Here is a tiny trained network, its code and every weight. The questions are about switching its units off for an input and a class, where a switched-off unit gives its printed mean instead of its output.

import numpy as np


def w(rows, s, z=0):
    codes = np.array(rows[::2]) - 128.0
    scale = np.full(codes.shape[1], s)
    scale[-1] = z or s
    return codes * scale


def f(y):
    return y / 2 * (1 + np.tanh(0.7978845608 * (y + 0.044715 * y**3)))


def log_softmax(a):
    a = a - a.max(-1, keepdims=True)
    return a - np.log(np.exp(a).sum(-1, keepdims=True))


def net(x, mask):
    res = np.array(x, float).reshape(1, 6) / 4 @ E
    y = f(res @ A[0][:, :-1].T + A[0][:, -1])
    res = res + np.where(mask, y, B[0][:, -1]) @ B[0][:, :-1]
    return log_softmax(res[-1] @ U[:, :-1].T + U[:, -1])


A, B = {}, {}
E = w([
[200,193,214],'x0',
[197,1,148],'x1',
[122,77,139],'x2',
[80,136,106],'x3',
[145,79,84],'x4',
[239,120,23],'x5',
],0.0088)
A[0] = w([
[119,102,91,99],'N1',
[127,129,119,114],'N2',
[80,39,186,147],'N3',
[121,140,127,106],'N4',
[148,137,142,106],'N5',
[152,246,175,85],'N6',
[116,218,171,100],'N7',
[196,148,130,81],'N8',
[128,138,97,116],'N9',
[122,203,189,105],'N10',
[148,130,132,116],'N11',
[170,219,189,108],'N12',
[79,126,143,91],'N13',
[6,172,115,172],'N14',
[177,70,113,141],'N15',
[214,176,55,146],'N16',
[71,112,68,132],'N17',
[100,113,136,76],'N18',
[149,187,128,156],'N19',
[91,112,140,75],'N20',
[93,130,139,92],'N21',
[148,133,118,103],'N22',
[183,149,83,110],'N23',
[72,126,168,4],'N24',
[182,161,124,128],'N25',
[193,152,70,111],'N26',
[104,77,96,101],'N27',
[154,70,138,85],'N28',
[92,148,55,101],'N29',
[145,164,138,118],'N30',
[210,50,102,174],'N31',
],0.014,0.011)
B[0] = w([
[164,127,129,146],'N1',
[133,129,126,124],'N2',
[254,163,181,212],'N3',
[117,143,124,123],'N4',
[115,111,143,126],'N5',
[8,140,155,198],'N6',
[85,174,137,188],'N7',
[131,118,112,146],'N8',
[154,133,97,137],'N9',
[93,165,173,184],'N10',
[108,102,138,128],'N11',
[59,106,209,192],'N12',
[165,156,114,141],'N13',
[163,196,74,235],'N14',
[150,99,165,200],'N15',
[59,72,61,221],'N16',
[216,145,96,178],'N17',
[161,146,139,124],'N18',
[54,105,90,172],'N19',
[188,158,133,129],'N20',
[150,147,124,132],'N21',
[125,120,124,127],'N22',
[97,99,93,170],'N23',
[191,152,145,135],'N24',
[86,75,116,156],'N25',
[100,95,87,184],'N26',
[132,148,168,161],'N27',
[164,124,147,160],'N28',
[164,153,103,164],'N29',
[71,111,126,141],'N30',
[146,63,178,253],'N31',
],0.009,0.013)
U = w([
[132,204,53,98],'0',
[135,2,96,150],'1',
[197,219,167,137],'2',
[34,182,214,119],'3',
[216,26,235,4],'4',
[159,46,185,254],'5',
],0.0081,0.0068)

Each question gives the input, the list of numbers given to net, and the class t.
The units are the neurons (one row each of A and B). Each row of codes is followed by its name. A weight is (code - 128) times the scale printed after its matrix; where a second scale follows, it is the last column's (A, B and U).
mask holds one flag per neuron, in row order. A switched-off neuron (its flag False) gives its mean, the last column of its row in B, instead of its output. The means were averaged over made-up inputs and are rounded, as every weight is.
A unit's drop is (log p(t) with every unit on - log p(t) with that unit switched off) / (log p(t) with every unit on - log p(t) with every unit switched off).
The circuit of an input: a set's keep is (log p(t) with only the set's units on - log p(t) with every unit switched off) / (log p(t) with every unit on - log p(t) with every unit switched off). Starting from the 12 units with the biggest drops (on a tie, the unit counted first), units are removed one at a time, each time the one whose removal leaves the highest keep (on an exact tie, the one counted first), for as long as the keep stays at least 0.8.
units of the circuit, in order: the units of the circuit, biggest drop first
top k neurons: the k neurons with the biggest drops, biggest first
drop when u is switched off: that unit's drop, to one decimal
input [-5,2,-5,6,-1,2], class 0: units of the circuit, in order : N31; N12; N17
input [-3,1,-7,6,-8,-5], class 2: units of the circuit, in order : N14; N16
input [-7,0,-7,-6,-7,-6], class 0: units of the circuit, in order : N14
input [4,6,-1,6,-3,-8], class 2: top 2 neurons : N3; N31
input [8,7,-5,3,6,4], class 1: units of the circuit, in order : N16; N3
input [4,1,4,6,-4,-7], class 2: units of the circuit, in order : N3; N14
input [-5,-2,7,-6,1,-2], class 4: units of the circuit, in order : N3; N16
input [2,4,3,8,5,-5], class 2: units of the circuit, in order : N31; N3; N16
input [7,5,-3,4,6,2], class 1: units of the circuit, in order : N3; N16
input [3,8,2,-5,2,7], class 1: top 4 neurons : N16; N26; N3; N23
input [-4,1,7,-3,-1,-3], class 4: drop when N6 is switched off : 0.1
input [5,-6,0,-3,3,5], class 3: drop when N6 is switched off : 0.3
input [-5,-4,7,-8,-6,0], class 2: drop when N16 is switched off : 0.4
input [-6,-3,1,-4,6,-4], class 0: drop when N19 is switched off : -0.2
input [4,7,-2,-7,8,6], class 1: units of the circuit, in order : N16
